Here is a tiny trained network, its code and every weight. The questions are about switching its units off for an input and a target symbol, where a switched-off unit gives its printed mean instead of its output.

import numpy as np


def w(rows, s, z=0):
    codes = np.array(rows[::2]) - 128.0
    scale = np.full(codes.shape[1], s)
    scale[-1] = z or s
    return codes * scale


def f(y):
    return y / 2 * (1 + np.tanh(0.7978845608 * (y + 0.044715 * y**3)))


def softmax(a):
    e = np.exp(a - a.max(-1, keepdims=True))
    return e / e.sum(-1, keepdims=True)


def log_softmax(a):
    a = a - a.max(-1, keepdims=True)
    return a - np.log(np.exp(a).sum(-1, keepdims=True))


def net(x, mask):
    ids = ['Λζηπτω'.index(c) for c in x.split()]
    T = len(ids)
    res = E[ids] + P[:T]
    q, k, v = (res @ M[0].T for M in (Q, K, V))
    z = softmax(np.where(np.tri(T) > 0, q @ k.T / 4**0.5, -1e9)) @ v
    res = res + np.where(mask[0], z, O[0][:, -1]) @ O[0][:, :-1]
    y = f(res @ A[0][:, :-1].T + A[0][:, -1])
    res = res + np.where(mask[1:13], y, B[0][:, -1]) @ B[0][:, :-1]
    return log_softmax(res[-1] @ U[:, :-1].T + U[:, -1])


Q, K, V, O, A, B = {}, {}, {}, {}, {}, {}
E = w([
[119,193,109,110,34,73,137,89,161,131,92],'Λ',
[110,183,170,27,127,128,124,210,54,112,133],'ζ',
[94,174,191,186,163,66,200,102,152,140,132],'η',
[162,169,66,118,210,160,144,87,155,134,76],'π',
[197,173,102,231,119,165,123,109,40,139,133],'τ',
[131,98,117,147,133,4,64,170,91,133,43],'ω',
],0.011)
P = w([
[165,137,105,51,169,85,61,170,145,222,252],'0',
[212,109,178,92,84,121,88,176,87,210,173],'1',
[205,110,144,117,92,121,117,191,120,163,181],'2',
[174,119,126,124,104,126,119,185,127,153,163],'3',
[157,125,121,127,110,129,126,163,125,147,148],'4',
[142,130,120,132,118,132,136,151,132,139,134],'5',
[126,133,123,135,122,138,142,132,134,130,125],'6',
[115,140,124,138,130,144,149,117,142,123,114],'7',
[102,146,126,140,136,149,153,104,146,114,104],'8',
[96,151,131,143,142,159,154,88,154,107,94],'9',
[85,149,134,144,142,159,165,68,152,94,89],'10',
[80,154,142,147,148,166,168,55,155,85,77],'11',
[79,158,157,150,150,166,180,37,154,66,72],'12',
[87,170,178,156,160,169,178,19,163,40,58],'13',
],0.011)
Q[0] = w([
[143,156,112,219,150,126,150,151,90,135,109],'head 0',
[101,55,108,112,150,135,85,146,98,77,110],'head 0',
[117,219,108,126,21,144,97,125,92,123,99],'head 0',
[108,122,155,129,252,162,102,150,43,143,141],'head 0',
],0.014)
K[0] = w([
[135,61,202,81,184,87,149,106,205,62,2],'head 0',
[111,122,103,176,133,104,43,124,18,172,175],'head 0',
[2,132,114,60,28,148,154,130,155,91,60],'head 0',
[93,113,152,124,242,190,157,213,45,84,100],'head 0',
],0.0089)
V[0] = w([
[143,55,168,86,160,83,139,207,86,2,54],'head 0',
[94,201,173,77,99,237,200,91,74,119,82],'head 0',
[71,55,71,140,41,127,99,98,154,53,54],'head 0',
[123,171,135,239,178,102,157,70,156,71,57],'head 0',
],0.0092)
O[0] = w([
[152,119,20,139,83,148,170,155,253,71,175,159],'head 0',
[140,152,137,177,95,72,62,138,128,235,100,3],'head 0',
[76,193,83,170,183,118,159,222,83,126,205,58],'head 0',
[178,49,94,58,104,163,162,159,145,118,157,89],'head 0',
],0.0073,0.0054)
A[0] = w([
[117,155,159,131,162,183,124,106,116,99,107,125],'neuron 0',
[199,122,145,54,98,155,118,250,75,162,214,135],'neuron 1',
[106,163,168,132,129,114,149,123,154,123,130,248],'neuron 2',
[103,123,142,120,130,125,113,116,152,98,120,145],'neuron 3',
[188,116,81,150,114,107,113,184,131,180,162,162],'neuron 4',
[100,145,108,101,96,118,123,165,112,111,103,99],'neuron 5',
[165,82,123,152,128,127,135,138,98,137,118,127],'neuron 6',
[139,157,145,21,104,131,110,184,104,141,191,153],'neuron 7',
[142,58,110,118,134,65,59,189,136,203,148,4],'neuron 8',
[193,79,155,137,99,42,74,185,82,181,99,192],'neuron 9',
[195,103,167,128,92,57,81,173,86,196,111,75],'neuron 10',
[72,169,157,103,124,150,118,109,115,102,107,119],'neuron 11',
],0.025,0.0022)
B[0] = w([
[156,186,119,155,125,96,100,111,128,169,137,197],'neuron 0',
[171,6,112,168,221,46,169,114,63,75,190,131],'neuron 1',
[109,100,118,104,147,116,101,139,138,87,78,179],'neuron 2',
[100,114,145,131,136,109,139,156,96,157,120,178],'neuron 3',
[116,41,194,73,66,131,105,168,108,113,205,134],'neuron 4',
[116,132,164,108,132,128,109,95,163,110,80,175],'neuron 5',
[105,88,119,114,201,158,130,125,145,134,103,150],'neuron 6',
[122,204,128,146,104,85,120,154,83,241,191,153],'neuron 7',
[168,127,111,164,200,11,148,131,66,135,183,133],'neuron 8',
[109,168,142,118,29,163,118,151,130,171,188,250],'neuron 9',
[134,100,105,134,218,100,150,117,132,91,77,250],'neuron 10',
[132,69,120,139,103,160,165,143,149,65,150,183],'neuron 11',
],0.016,0.011)
U = w([
[112,124,130,128,145,62,150,159,66,164,180,126],'Λ',
[92,179,162,96,2,206,99,137,160,161,118,143],'ζ',
[113,61,110,123,189,124,153,103,144,58,66,185],'η',
[139,89,119,123,139,162,133,121,113,138,144,4],'π',
[162,211,79,169,157,157,129,67,133,164,102,145],'τ',
[170,84,106,148,113,154,134,111,114,77,180,79],'ω',
],0.0082,0.004)

Each question gives the input, a string of symbols that net reads in full, and the target symbol t.
The units are the heads (4 rows each of Q, K, V and O) and the neurons (one row each of A and B). Each row of codes is followed by its name. A weight is (code - 128) times the scale printed after its matrix; where a second scale follows, it is the last column's (O, A, B and U).
mask holds one flag per unit, heads first, then neurons. A switched-off unit (its flag False) gives its mean, the last column of its rows in O or B, instead of its output. The means were averaged over made-up inputs and are rounded, as every weight is.
A unit's drop is (log p(t) with every unit on - log p(t) with that unit switched off) / (log p(t) with every unit on - log p(t) with every unit switched off).
The circuit of an input: a set's keep is (log p(t) with only the set's units on - log p(t) with every unit switched off) / (log p(t) with every unit on - log p(t) with every unit switched off). Starting from the 12 units with the biggest drops (on a tie, the unit counted first), units are removed one at a time, each time the one whose removal leaves the highest keep (on an exact tie, the one counted first), for as long as the keep stays at least 0.8.
circuit, biggest first: the units of the circuit, biggest drop first
unit that matters most: the unit with the biggest drop
k most important neurons: the k neurons with the biggest drops, biggest first
drop when u is switched off: that unit's drop, to one decimal
input ω τ η τ η π τ, target η: unit that matters most => head 0
input η ω π τ, target τ: circuit, biggest first => [head 0; neuron 11; neuron 0]
input ω η ω π Λ, target Λ: circuit, biggest first => [head 0; neuron 7]
input τ π Λ ω ζ, target Λ: 3 most important neurons => [neuron 7; neuron 1; neuron 10]
input τ Λ ω ω η π η τ π ω ω ω τ π, target τ: 2 most important neurons => [neuron 0; neuron 9]
input ζ τ τ η τ, target η: circuit, biggest first => [neuron 10; head 0]
input Λ Λ τ, target τ: circuit, biggest first => [head 0; neuron 10; neuron 9; neuron 0]
input ω τ Λ τ τ ω τ ω π ω ζ τ ζ Λ, target ζ: 2 most important neurons => [neuron 10; neuron 4]
input Λ τ ζ Λ η ζ ζ ζ, target η: 3 most important neurons => [neuron 10; neuron 2; neuron 11]
input ζ Λ ζ τ Λ τ ζ τ, target ζ: circuit, biggest first => [head 0; neuron 4]
input ω η ω Λ Λ ω ω π ω ω Λ, target η: 4 most important neurons => [neuron 9; neuron 2; neuron 0; neuron 11]
input τ Λ τ Λ Λ ω τ, target Λ: 3 most important neurons => [neuron 11; neuron 10; neuron 4]
input Λ ζ ω τ η τ τ ω π ω ω η ζ Λ, target ζ: 2 most important neurons => [neuron 4; neuron 8]
input ω τ τ ω τ ω ω τ ζ τ, target ζ: circuit, biggest first => [neuron 10]
input ω ω τ Λ τ Λ Λ ω τ, target Λ: circuit, biggest first => [head 0; neuron 4]
input ζ ω τ ω, target ζ: circuit, biggest first => [head 0; neuron 10]
input Λ π π, target τ: 3 most important neurons => [neuron 10; neuron 9; neuron 0]
input ζ ω π Λ ω π τ ω τ, target ω: 3 most important neurons => [neuron 9; neuron 4; neuron 10]
input π τ ω τ η ω ω ζ, target Λ: 4 most important neurons => [neuron 7; neuron 1; neuron 9; neuron 10]
input π ζ τ ω Λ η π η ω, target ζ: unit that matters most => neuron 10
input τ ω τ τ π ω ω τ ω ω ω ζ ζ, target ζ: drop when neuron 1 is switched off => 0.1
input ω π ω η, target η: drop when neuron 7 is switched off => 0.1
input η π ω ω τ τ ω ζ τ ω τ, target ω: drop when neuron 9 is switched off => 1.6
input π η ζ ζ ζ ζ ω, target Λ: drop when neuron 9 is switched off => 1.2
